Here is a tiny trained network, its code and every weight. The questions are about switching its units off for an input and a class, where a switched-off unit gives its printed mean instead of its output.

import numpy as np


def w(rows, s, z=0):
    codes = np.array(rows[::2]) - 128.0
    scale = np.full(codes.shape[1], s)
    scale[-1] = z or s
    return codes * scale


def norm(h):
    return h / np.sqrt((h * h).mean(-1, keepdims=True) + 1e-5)


def f(y):
    return np.maximum(y, 0)


def log_softmax(a):
    a = a - a.max(-1, keepdims=True)
    return a - np.log(np.exp(a).sum(-1, keepdims=True))


def net(x, mask):
    res = np.array(x, float).reshape(1, 7) / 4 @ E
    u = 0
    for l in range(4):
        y = f(norm(res) @ A[l][:, :-1].T + A[l][:, -1])
        res = res + np.where(mask[u : u + 3], y, B[l][:, -1]) @ B[l][:, :-1]
        u += 3
    return log_softmax(norm(res)[-1] @ U[:, :-1].T + U[:, -1])


A, B = {}, {}
E = w([
[68,114,162,195,184,140,211],'x0',
[117,123,149,101,191,120,118],'x1',
[99,96,136,69,199,159,69],'x2',
[121,87,114,205,125,219,76],'x3',
[81,130,193,197,171,208,120],'x4',
[128,122,131,148,151,135,122],'x5',
[201,2,232,90,75,24,155],'x6',
],0.0083)
A[0] = w([
[89,135,72,232,175,93,116,105],'L0N0',
[144,208,36,82,168,185,172,253],'L0N1',
[207,105,96,3,86,169,64,186],'L0N2',
],0.0068,0.0012)
B[0] = w([
[125,113,34,63,95,130,94,200],'L0N0',
[102,153,112,212,86,138,8,253],'L0N1',
[113,102,121,192,160,134,127,248],'L0N2',
],0.013,0.0051)
A[1] = w([
[180,109,240,111,42,98,71,151],'L1N0',
[159,126,2,217,168,116,8,254],'L1N1',
[175,216,250,132,1,102,142,103],'L1N2',
],0.0042,0.0016)
B[1] = w([
[152,120,246,123,124,128,192,162],'L1N0',
[173,183,149,72,114,241,156,254],'L1N1',
[79,161,99,120,141,111,137,154],'L1N2',
],0.011,0.0077)
A[2] = w([
[123,81,116,154,140,198,126,203],'L2N0',
[241,47,173,117,68,88,80,233],'L2N1',
[1,166,192,89,157,67,113,249],'L2N2',
],0.0097,0.0019)
B[2] = w([
[255,171,153,113,154,64,191,235],'L2N0',
[118,201,180,96,157,211,208,254],'L2N1',
[194,166,42,95,134,137,154,194],'L2N2',
],0.0084,0.0064)
A[3] = w([
[255,101,130,102,168,185,74,150],'L3N0',
[161,27,237,64,116,61,126,120],'L3N1',
[247,200,195,137,67,207,121,251],'L3N2',
],0.0065,0.0015)
B[3] = w([
[46,81,78,90,122,58,232,183],'L3N0',
[220,112,167,106,138,247,78,156],'L3N1',
[104,91,92,139,185,22,107,246],'L3N2',
],0.011,0.012)
U = w([
[67,158,79,169,198,99,152,8],'0',
[120,192,164,185,164,255,67,248],'1',
],0.0067,0.0014)

Each question gives the input, the list of numbers given to net, and the class t.
The units are the neurons (one row each of A and B). Each row of codes is followed by its name. A weight is (code - 128) times the scale printed after its matrix; where a second scale follows, it is the last column's (A, B and U).
mask holds one flag per neuron, layer by layer. A switched-off neuron (its flag False) gives its mean, the last column of its row in B, instead of its output. The means were averaged over made-up inputs and are rounded, as every weight is.
A unit's drop is (log p(t) with every unit on - log p(t) with that unit switched off) / (log p(t) with every unit on - log p(t) with every unit switched off).
The circuit of an input: a set's keep is (log p(t) with only the set's units on - log p(t) with every unit switched off) / (log p(t) with every unit on - log p(t) with every unit switched off). Starting from all 12 units, units are removed one at a time, each time the one whose removal leaves the highest keep (on an exact tie, the one counted first), for as long as the keep stays at least 0.8.
circuit, biggest first: the units of the circuit, biggest drop first
k most important neurons: the k neurons with the biggest drops, biggest first
top k neurons in layer l: the k neurons of layer l with the biggest drops, biggest first
drop when u is switched off: that unit's drop, to one decimal
input [5,-4,-6,-7,-2,-5,8], class 1: circuit, biggest first -> [L3N1; L3N0]
input [5,2,1,-2,-3,-4,6], class 1: 4 most important neurons -> [L3N1; L3N0; L3N2; L2N0]
input [-5,0,-5,5,8,-4,-2], class 0: circuit, biggest first -> [L3N2; L3N0; L2N0]
input [2,-4,2,-7,2,3,6], class 1: circuit, biggest first -> [L3N1]
input [-5,1,-3,6,2,-5,-4], class 0: circuit, biggest first -> [L3N2; L3N0]
input [-2,-2,7,-2,7,-4,-3], class 0: circuit, biggest first -> [L3N0; L2N0; L2N1]
input [8,-1,-7,-1,-4,6,8], class 1: circuit, biggest first -> [L3N1; L3N0]
input [3,4,0,-6,-7,1,-4], class 1: top 2 neurons in layer 3 -> [L3N0; L3N2]
input [4,8,1,-3,-6,0,7], class 1: 2 most important neurons -> [L3N1; L3N2]
input [-1,-3,1,-2,-6,6,7], class 1: top 2 neurons in layer 2 -> [L2N0; L2N2]
input [8,-5,-1,7,-8,2,5], class 1: top 2 neurons in layer 0 -> [L0N1; L0N2]
input [4,-3,8,-7,-3,-1,8], class 1: top 2 neurons in layer 3 -> [L3N1; L3N2]
input [5,-2,-4,0,-7,-5,6], class 1: 3 most important neurons -> [L3N1; L3N0; L3N2]
input [-7,-5,-4,8,6,-8,5], class 0: circuit, biggest first -> [L3N2]
input [7,-5,2,8,7,-6,-1], class 0: top 2 neurons in layer 0 -> [L0N1; L0N0]
input [6,-5,-5,6,-8,3,7], class 1: top 2 neurons in layer 3 -> [L3N1; L3N0]
input [-5,3,2,4,6,-5,-2], class 0: drop when L3N0 is switched off -> 0.3
input [-3,-6,3,-7,-5,7,8], class 1: drop when L3N1 is switched off -> 0.6
input [-7,-8,4,6,-1,4,3], class 0: drop when L3N2 is switched off -> 0.2
